A =
-0.9  -0.2  -0.5  -0.9
-0.3  -0.3  -0.5  -0.1
-0.3  -0.3   0.0  -0.5
-0.3  -0.3  -1.2   0.4
-0.4  -0.3  -1.6   0.7
-0.3  -0.3  -0.5  -0.1
 1.5  -0.1   1.4  -2.0
-0.2  -0.2   0.6  -0.8
-0.3  -0.1  -0.6  -0.1
-0.3  -0.8  -0.1  -0.4
-0.9  -0.3  -1.5   0.7
-0.2  -0.4   0.1  -0.5
-0.3  -0.5   0.0  -0.5
A[0][0] => -0.9
A[11][3] => -0.5
A[:, 1] => [-0.2, -0.3, -0.3, -0.3, -0.3, -0.3, -0.1, -0.2, -0.1, -0.8, -0.3, -0.4, -0.5]
A[:, 3] => [-0.9, -0.1, -0.5, 0.4, 0.7, -0.1, -2.0, -0.8, -0.1, -0.4, 0.7, -0.5, -0.5]
A[10][1] => -0.3
A[6] => [1.5, -0.1, 1.4, -2.0]
A[0][3] => -0.9
A[1][1] => -0.3
A[5][3] => -0.1
A[9][3] => -0.4
A[12][3] => -0.5
A[6][3] => -2.0
A[1][0] => -0.3
A[12][2] => 0.0
A[8] => [-0.3, -0.1, -0.6, -0.1]
A[0][2] => -0.5
A[5][0] => -0.3
A[5][1] => -0.3
A[2][2] => 0.0
A[1][3] => -0.1
A[7][3] => -0.8
A[:, 2] => [-0.5, -0.5, 0.0, -1.2, -1.6, -0.5, 1.4, 0.6, -0.6, -0.1, -1.5, 0.1, 0.0]
A[4] => [-0.4, -0.3, -1.6, 0.7]
A[8][1] => -0.1
A[11][2] => 0.1
A[11] => [-0.2, -0.4, 0.1, -0.5]
A[8][3] => -0.1
A[0][1] => -0.2
A[7][2] => 0.6

M =
[4.37 5.68 3.31 5.66 5.66 5.29 0.17 6.30 2.97 4.34 6.55 5.43 5.15 6.25
 5.46]
M[0] => 4.37
M[9] => 4.34
M[5] => 5.29
M[10] => 6.55
M[13] => 6.25
M[4] => 5.66
M[14] => 5.46
M[1] => 5.68

X =
[[34 52 69 78 58 64 67 32 62 55 41 57 40]
 [77 51 28 62 65 62 54 44 45 41 54 63 76]
 [55 44 34 68 79 66 52 24 52 54 55 61 62]
 [49 33 83 38 34 52 39 50 54 38 56 25 49]
 [25 71 44 64 47 49 62 42 43 24 45 62 32]
 [54 53 59 26 23 32 39 75 46 44 47 38 48]
 [36 45 47 40 50 50 34 32 38 14 65 38 44]
 [30 43 68 50 46 57 66 56 58 78 53 39 26]
 [51 71 55 59 41 29 37 50 54 30 23 67 57]
 [38 41 23 33 60 56 54 49 37 62 75 41 34]
 [33 64 71 49 26 37 57 67 55 50 34 49 31]
 [58 69 23 52 57 32 37 49 43 38 36 72 61]
 [45 36 41 58 68 76 60 28 43 40 74 43 48]
 [48 74 29 53 42 43 56 57 35 19 47 65 49]]
X[0,0] => 34
X[4] => [25, 71, 44, 64, 47, 49, 62, 42, 43, 24, 45, 62, 32]
X[3,4] => 34
X[9,1] => 41
X[7,6] => 66
X[7,4] => 46
X[0,10] => 41
X[12,6] => 60
X[5,12] => 48
X[12,10] => 74
X[0] => [34, 52, 69, 78, 58, 64, 67, 32, 62, 55, 41, 57, 40]
X[2,6] => 52
X[10] => [33, 64, 71, 49, 26, 37, 57, 67, 55, 50, 34, 49, 31]
X[:, 2] => [69, 28, 34, 83, 44, 59, 47, 68, 55, 23, 71, 23, 41, 29]
X[11,7] => 49
X[1] => [77, 51, 28, 62, 65, 62, 54, 44, 45, 41, 54, 63, 76]
X[:, 5] => [64, 62, 66, 52, 49, 32, 50, 57, 29, 56, 37, 32, 76, 43]
X[4,2] => 44
X[13,4] => 42
X[9,11] => 41
X[0,7] => 32
X[5] => [54, 53, 59, 26, 23, 32, 39, 75, 46, 44, 47, 38, 48]
X[6,3] => 40
X[10,5] => 37
X[8,6] => 37
X[6,8] => 38
X[9,4] => 60
X[:, 12] => [40, 76, 62, 49, 32, 48, 44, 26, 57, 34, 31, 61, 48, 49]
X[11,6] => 37
X[11,3] => 52
X[4,0] => 25
X[9] => [38, 41, 23, 33, 60, 56, 54, 49, 37, 62, 75, 41, 34]
X[1,7] => 44
X[2,3] => 68
X[5,8] => 46
X[10,12] => 31

data =
[[-0.87 -0.94 -3.19 -1.56  0.23  4.96 -1.72  5.29 -0.27 -1.14  0.00 -1.39]
 [ 1.47  0.44  1.62 -2.09 -2.07 -2.14  0.79  2.35 -1.70  0.55 -3.75  0.22]
 [ 0.02 -0.05 -0.16  0.71  0.83  0.27 -0.57 -0.95  0.22  0.20  1.10  0.01]]
data[0][0]: -0.87
data[0]: [-0.87, -0.94, -3.19, -1.56, 0.23, 4.96, -1.72, 5.29, -0.27, -1.14, 0.00, -1.39]
data[:, 8]: [-0.27, -1.70, 0.22]
data[:, 3]: [-1.56, -2.09, 0.71]
data[0][3]: -1.56
data[0][10]: 0.00
data[0][7]: 5.29
data[1]: [1.47, 0.44, 1.62, -2.09, -2.07, -2.14, 0.79, 2.35, -1.70, 0.55, -3.75, 0.22]
data[2][2]: -0.16
data[1][2]: 1.62
data[1][7]: 2.35
data[0][1]: -0.94
data[2][0]: 0.02
data[0][4]: 0.23
data[2][11]: 0.01
data[1][9]: 0.55
data[2]: [0.02, -0.05, -0.16, 0.71, 0.83, 0.27, -0.57, -0.95, 0.22, 0.20, 1.10, 0.01]
data[:, 11]: [-1.39, 0.22, 0.01]
data[0][5]: 4.96
data[2][8]: 0.22
data[1][5]: -2.14
data[1][3]: -2.09
data[2][7]: -0.95
data[:, 6]: [-1.72, 0.79, -0.57]

grid =
[[4128 2810 4429 3855 3829]
 [8090 5185 5973 8625 6653]
 [1771 4610 3084 1292 2288]
 [3601 2555 4206 3292 3599]]
Indices start at 0.
(0, 0) -> 4128
(3, 4) -> 3599
(2, 4) -> 2288
(1, 2) -> 5973
(1, 0) -> 8090
(1, 4) -> 6653
(3, 3) -> 3292
(1, 3) -> 8625
(0, 3) -> 3855
(1, 1) -> 5185
